Below is a small trained network, with its code and all its weights. Each question gives an input and a target symbol and asks what happens when units are switched off, that is, made to give their printed mean instead of their output.

import numpy as np


def w(rows, s, z=0):
    codes = np.array(rows[::2]) - 128.0
    scale = np.full(codes.shape[1], s)
    scale[-1] = z or s
    return codes * scale


def norm(h):
    return h / np.sqrt((h * h).mean(-1, keepdims=True) + 1e-5)


def f(y):
    return np.maximum(y, 0)


def softmax(a):
    e = np.exp(a - a.max(-1, keepdims=True))
    return e / e.sum(-1, keepdims=True)


def log_softmax(a):
    a = a - a.max(-1, keepdims=True)
    return a - np.log(np.exp(a).sum(-1, keepdims=True))


def net(x, mask):
    ids = ['αηθξπστω'.index(c) for c in x.split()]
    T = len(ids)
    res = E[ids] + P[:T]
    r = norm(res)
    for j in range(2):
        rows = slice(2 * j, 2 * j + 2)
        q, k, v = (r @ M[0][rows].T for M in (Q, K, V))
        z = softmax(np.where(np.tri(T) > 0, q @ k.T / 2**0.5, -1e9)) @ v
        o = O[0][rows]
        res = res + np.where(mask[j], z, o[:, -1]) @ o[:, :-1]
    y = f(norm(res) @ A[0][:, :-1].T + A[0][:, -1])
    res = res + np.where(mask[2:10], y, B[0][:, -1]) @ B[0][:, :-1]
    return log_softmax(norm(res)[-1] @ U[:, :-1].T + U[:, -1])


Q, K, V, O, A, B = {}, {}, {}, {}, {}, {}
E = w([
[144,88,117,200,93],'α',
[153,174,50,115,110],'η',
[185,120,120,108,115],'θ',
[91,132,139,130,48],'ξ',
[46,111,117,148,148],'π',
[127,59,63,88,126],'σ',
[251,158,57,202,176],'τ',
[117,101,191,81,93],'ω',
],0.014)
P = w([
[187,242,246,19,60],'0',
[131,251,250,58,87],'1',
[92,223,252,86,114],'2',
[88,202,242,90,111],'3',
[100,178,220,115,91],'4',
[83,179,227,129,89],'5',
[69,147,202,142,61],'6',
[73,120,195,158,71],'7',
[52,103,178,197,87],'8',
[57,111,212,178,87],'9',
[57,99,203,184,70],'10',
[64,125,226,172,76],'11',
[39,105,207,189,78],'12',
[53,114,234,181,78],'13',
],0.0017)
Q[0] = w([
[68,140,124,83,141],'h1',
[19,185,73,164,179],'h1',
[184,113,131,10,129],'h2',
[167,58,186,173,48],'h2',
],0.012)
K[0] = w([
[97,106,174,94,103],'h1',
[120,81,196,48,150],'h1',
[161,146,247,179,102],'h2',
[159,91,75,216,100],'h2',
],0.011)
V[0] = w([
[94,126,104,70,91],'h1',
[140,133,151,122,196],'h1',
[141,253,89,64,131],'h2',
[117,64,37,101,128],'h2',
],0.0051)
O[0] = w([
[137,179,221,77,62,132],'h1',
[253,125,107,124,117,52],'h1',
[59,144,176,220,95,2],'h2',
[90,86,84,78,141,226],'h2',
],0.0057,0.0019)
A[0] = w([
[179,254,229,157,95,61],'n1',
[47,132,190,123,212,218],'n2',
[15,106,186,144,245,101],'n3',
[181,125,124,205,11,50],'n4',
[168,69,55,124,76,41],'n5',
[67,63,93,66,102,112],'n6',
[45,141,193,45,93,254],'n7',
[185,245,83,13,173,205],'n8',
],0.0052,0.0014)
B[0] = w([
[144,125,118,122,224,172],'n1',
[210,145,81,216,55,196],'n2',
[251,163,59,91,82,204],'n3',
[98,173,178,52,181,209],'n4',
[78,213,208,115,160,229],'n5',
[152,107,110,45,220,248],'n6',
[198,70,56,153,115,255],'n7',
[2,160,123,184,94,235],'n8',
],0.005,0.0036)
U = w([
[133,199,212,68,186,177],'α',
[37,149,143,130,5,217],'η',
[2,222,87,126,126,37],'θ',
[194,68,193,112,43,4],'ξ',
[176,165,99,192,161,28],'π',
[37,58,86,40,184,141],'σ',
[162,107,55,173,85,216],'τ',
[58,80,168,158,153,95],'ω',
],0.0075,0.0033)

Each question gives the input, a string of symbols that net reads in full, and the target symbol t.
The units are the heads (2 rows each of Q, K, V and O) and the neurons (one row each of A and B). Each row of codes is followed by its name. A weight is (code - 128) times the scale printed after its matrix; where a second scale follows, it is the last column's (O, A, B and U).
mask holds one flag per unit, heads first, then neurons. A switched-off unit (its flag False) gives its mean, the last column of its rows in O or B, instead of its output. The means were averaged over made-up inputs and are rounded, as every weight is.
A unit's drop is (log p(t) with every unit on - log p(t) with that unit switched off) / (log p(t) with every unit on - log p(t) with every unit switched off).
The circuit of an input: a set's keep is (log p(t) with only the set's units on - log p(t) with every unit switched off) / (log p(t) with every unit on - log p(t) with every unit switched off). Starting from all 10 units, units are removed one at a time, each time the one whose removal leaves the highest keep (on an exact tie, the one counted first), for as long as the keep stays at least 0.8.
circuit, biggest first: the units of the circuit, biggest drop first
unit that matters most: the unit with the biggest drop
top k neurons: the k neurons with the biggest drops, biggest first
which heads matter: for each layer, one digit per head in row order, 1 if its drop is at least 0.15 and else 0, layers parted by /
drop of u: that unit's drop, to one decimal
input θ α θ θ π π η θ π τ π, target τ: circuit, biggest first -> (n3 n2)
input π π π π α, target α: circuit, biggest first -> (n4 n5 h2)
input ξ ξ α, target α: top 4 neurons -> (n4 n5 n8 n7)
input π ξ ω τ π ω, target ξ: unit that matters most -> h2
input θ η σ ω θ π θ, target α: circuit, biggest first -> (h2 n4 n3)
input θ π π π η θ σ σ α, target σ: circuit, biggest first -> (h2 n4 n2)
input η π σ θ σ α η π π η, target η: circuit, biggest first -> (n8 n6 h1)
input π ω σ ξ η ω π η α σ π θ α, target ω: circuit, biggest first -> (n4 n3)
input π ω σ θ α θ σ σ π π π π σ ξ, target σ: circuit, biggest first -> (h2 n6)
input σ θ θ σ ω π, target τ: circuit, biggest first -> (n2 n3)
input σ θ α π θ π θ, target σ: circuit, biggest first -> (h1 n2)
input α σ η θ, target η: which heads matter -> 00
input η τ ξ τ σ θ α α, target ω: which heads matter -> 00
input σ π σ π ξ ξ σ α σ π σ η, target η: unit that matters most -> n8
input ξ θ η α, target η: drop of n7 -> 0.1
input θ θ η α, target η: drop of h2 -> 0.2
input θ σ ξ ω, target ξ: drop of n7 -> 0.4
input θ θ ξ σ π θ α σ σ σ θ θ θ, target σ: drop of h2 -> 0.4
